Below are the code and all the weights of a small trained network. Each question names an input and a target symbol and asks about switching units off, where a switched-off unit gives its printed mean instead of its output.

import numpy as np


def w(rows, s, z=0):
    codes = np.array(rows[::2]) - 128.0
    scale = np.full(codes.shape[1], s)
    scale[-1] = z or s
    return codes * scale


def norm(h):
    return h / np.sqrt((h * h).mean(-1, keepdims=True) + 1e-5)


def f(y):
    return np.maximum(y, 0)


def softmax(a):
    e = np.exp(a - a.max(-1, keepdims=True))
    return e / e.sum(-1, keepdims=True)


def log_softmax(a):
    a = a - a.max(-1, keepdims=True)
    return a - np.log(np.exp(a).sum(-1, keepdims=True))


def net(x, mask):
    ids = ['ΔΘΠβγξτ'.index(c) for c in x.split()]
    T = len(ids)
    res = E[ids] + P[:T]
    u = 0
    for l in range(2):
        r = norm(res)
        for j in range(3):
            rows = slice(4 * j, 4 * j + 4)
            q, k, v = (r @ M[l][rows].T for M in (Q, K, V))
            z = softmax(np.where(np.tri(T) > 0, q @ k.T / 4**0.5, -1e9)) @ v
            o = O[l][rows]
            res = res + np.where(mask[u + j], z, o[:, -1]) @ o[:, :-1]
        u += 3
        y = f(norm(res) @ A[l][:, :-1].T + A[l][:, -1])
        res = res + np.where(mask[u : u + 4], y, B[l][:, -1]) @ B[l][:, :-1]
        u += 4
    return log_softmax(norm(res)[-1] @ U[:, :-1].T + U[:, -1])


Q, K, V, O, A, B = {}, {}, {}, {}, {}, {}
E = w([
[145,255,107],'Δ',
[154,199,136],'Θ',
[145,123,82],'Π',
[66,110,72],'β',
[135,187,130],'γ',
[146,82,161],'ξ',
[180,41,115],'τ',
],0.011)
P = w([
[79,140,255],'0',
[142,52,135],'1',
[98,134,206],'2',
[144,56,125],'3',
[175,230,153],'4',
[136,52,121],'5',
[171,230,153],'6',
[131,46,119],'7',
[99,135,196],'8',
[133,48,120],'9',
[101,137,200],'10',
[135,49,121],'11',
[103,140,195],'12',
],0.0062)
Q[0] = w([
[208,80,131],'0.h1',
[113,120,99],'0.h1',
[107,150,164],'0.h1',
[130,104,116],'0.h1',
[100,124,27],'0.h2',
[83,96,68],'0.h2',
[81,183,129],'0.h2',
[166,183,194],'0.h2',
[87,161,148],'0.h3',
[109,153,131],'0.h3',
[141,66,8],'0.h3',
[150,58,124],'0.h3',
],0.011)
K[0] = w([
[232,31,136],'0.h1',
[224,98,211],'0.h1',
[118,103,171],'0.h1',
[112,157,176],'0.h1',
[76,69,75],'0.h2',
[78,17,11],'0.h2',
[105,122,171],'0.h2',
[204,196,49],'0.h2',
[85,255,244],'0.h3',
[137,208,74],'0.h3',
[55,28,120],'0.h3',
[153,9,128],'0.h3',
],0.008)
V[0] = w([
[132,135,193],'0.h1',
[156,90,122],'0.h1',
[71,117,115],'0.h1',
[78,96,88],'0.h1',
[143,6,105],'0.h2',
[124,164,180],'0.h2',
[240,187,129],'0.h2',
[78,129,158],'0.h2',
[139,146,159],'0.h3',
[136,97,92],'0.h3',
[83,199,229],'0.h3',
[146,166,2],'0.h3',
],0.0072)
O[0] = w([
[140,145,84,167],'0.h1',
[91,47,212,127],'0.h1',
[100,49,80,92],'0.h1',
[62,118,129,75],'0.h1',
[110,170,75,2],'0.h2',
[133,78,104,176],'0.h2',
[89,118,136,233],'0.h2',
[117,254,91,117],'0.h2',
[49,143,83,153],'0.h3',
[186,220,160,106],'0.h3',
[62,73,137,168],'0.h3',
[90,82,125,126],'0.h3',
],0.0046,0.002)
A[0] = w([
[4,145,136,157],'0.n1',
[98,197,36,4],'0.n2',
[198,70,160,145],'0.n3',
[91,232,82,68],'0.n4',
],0.0046,0.0033)
B[0] = w([
[202,191,112,254],'0.n1',
[54,77,63,166],'0.n2',
[73,144,255,236],'0.n3',
[67,79,165,205],'0.n4',
],0.0075,0.0025)
Q[1] = w([
[175,117,52],'1.h1',
[159,187,167],'1.h1',
[119,238,118],'1.h1',
[62,7,171],'1.h1',
[158,159,89],'1.h2',
[100,226,119],'1.h2',
[186,164,152],'1.h2',
[87,35,116],'1.h2',
[128,64,139],'1.h3',
[91,98,43],'1.h3',
[115,173,216],'1.h3',
[131,228,129],'1.h3',
],0.011)
K[1] = w([
[142,116,32],'1.h1',
[163,215,150],'1.h1',
[226,181,133],'1.h1',
[41,87,183],'1.h1',
[152,193,94],'1.h2',
[125,135,39],'1.h2',
[211,187,106],'1.h2',
[2,174,171],'1.h2',
[180,13,172],'1.h3',
[194,143,47],'1.h3',
[162,152,174],'1.h3',
[149,243,58],'1.h3',
],0.0094)
V[1] = w([
[9,134,151],'1.h1',
[194,47,118],'1.h1',
[214,188,145],'1.h1',
[48,115,189],'1.h1',
[149,159,186],'1.h2',
[1,144,160],'1.h2',
[143,89,227],'1.h2',
[134,184,154],'1.h2',
[220,48,162],'1.h3',
[147,187,167],'1.h3',
[243,59,128],'1.h3',
[108,67,163],'1.h3',
],0.0065)
O[1] = w([
[166,166,76,189],'1.h1',
[95,116,165,30],'1.h1',
[62,56,111,194],'1.h1',
[63,207,71,226],'1.h1',
[179,151,95,206],'1.h2',
[83,219,96,204],'1.h2',
[162,151,155,205],'1.h2',
[171,42,56,191],'1.h2',
[103,183,68,54],'1.h3',
[137,128,55,224],'1.h3',
[151,255,94,2],'1.h3',
[105,123,55,137],'1.h3',
],0.0058,0.0022)
A[1] = w([
[2,125,112,5],'1.n1',
[208,128,175,217],'1.n2',
[99,157,192,6],'1.n3',
[191,71,43,94],'1.n4',
],0.0097,0.0023)
B[1] = w([
[66,113,208,252],'1.n1',
[133,138,230,253],'1.n2',
[72,31,249,172],'1.n3',
[157,117,1,205],'1.n4',
],0.0056,0.0039)
U = w([
[207,164,244,137],'Δ',
[200,2,153,151],'Θ',
[97,222,154,29],'Π',
[8,70,148,133],'β',
[124,91,15,253],'γ',
[108,233,77,113],'ξ',
[248,165,100,206],'τ',
],0.0099,0.0026)

Each question gives the input, a string of symbols that net reads in full, and the target symbol t.
The units are the heads (4 rows each of Q, K, V and O) and the neurons (one row each of A and B). Each row of codes is followed by its name. A weight is (code - 128) times the scale printed after its matrix; where a second scale follows, it is the last column's (O, A, B and U).
mask holds one flag per unit, layer by layer, with each layer's heads first. A switched-off unit (its flag False) gives its mean, the last column of its rows in O or B, instead of its output. The means were averaged over made-up inputs and are rounded, as every weight is.
A unit's drop is (log p(t) with every unit on - log p(t) with that unit switched off) / (log p(t) with every unit on - log p(t) with every unit switched off).
The circuit of an input: a set's keep is (log p(t) with only the set's units on - log p(t) with every unit switched off) / (log p(t) with every unit on - log p(t) with every unit switched off). Starting from the 12 units with the biggest drops (on a tie, the unit counted first), units are removed one at a time, each time the one whose removal leaves the highest keep (on an exact tie, the one counted first), for as long as the keep stays at least 0.8.
units of the circuit, in order: the units of the circuit, biggest drop first
k most important neurons: the k neurons with the biggest drops, biggest first
top k neurons in layer l: the k neurons of layer l with the biggest drops, biggest first
drop of u: that unit's drop, to one decimal
input β Δ Δ γ ξ Θ, target Π: units of the circuit, in order => 1.h1, 0.h3
input Θ Θ γ ξ β β ξ, target β: units of the circuit, in order => 0.h3, 0.n1
input β γ γ β γ γ Π ξ Δ ξ Θ ξ γ, target Θ: units of the circuit, in order => 0.n3, 1.h2, 1.h1
input ξ γ γ Δ Θ, target τ: top 3 neurons in layer 0 => 0.n4, 0.n3, 0.n1
input Θ ξ Δ Θ ξ τ β Θ β β Θ, target β: 2 most important neurons => 0.n3, 1.n2
input ξ ξ γ, target γ: top 2 neurons in layer 0 => 0.n3, 0.n1
input Π τ Π Δ Π γ Δ γ β Θ, target Π: units of the circuit, in order => 0.h2, 1.h3, 1.h1
input γ β ξ Δ γ Δ Δ Δ Δ γ γ, target β: units of the circuit, in order => 0.h3
input ξ Π τ τ β Θ τ ξ β Δ τ, target Δ: units of the circuit, in order => 0.n3, 0.h3, 1.h3
input Δ ξ τ Δ ξ γ γ ξ Δ τ, target τ: units of the circuit, in order => 0.h3, 1.h3
input Δ Θ τ Δ, target β: top 3 neurons in layer 0 => 0.n4, 0.n2, 0.n3
input β Π Π ξ γ Θ Π γ γ, target Θ: top 2 neurons in layer 0 => 0.n1, 0.n4
input β τ Δ τ ξ β Π Δ γ Δ Θ, target Θ: 4 most important neurons => 0.n1, 0.n3, 0.n4, 1.n1
input γ ξ Θ, target τ: 3 most important neurons => 0.n3, 0.n1, 1.n4
input Θ τ Θ Θ β γ τ β, target γ: most important neuron => 0.n3
input β β β Θ τ, target Δ: 2 most important neurons => 0.n3, 1.n2
input ξ Θ γ Δ Θ β ξ, target β: 4 most important neurons => 0.n3, 0.n1, 1.n3, 1.n2
input β β β γ ξ Π γ ξ ξ β ξ Π Δ, target Θ: top 2 neurons in layer 0 => 0.n1, 0.n3
input τ β τ β γ, target β: drop of 1.h2 => 0.2
input τ Δ Δ ξ β Δ Θ γ, target ξ: drop of 1.h2 => 0.0
input β Π Δ, target Θ: top neuron in layer 0 => 0.n1
input Θ ξ Π ξ, target Δ: drop of 0.h3 => 0.5
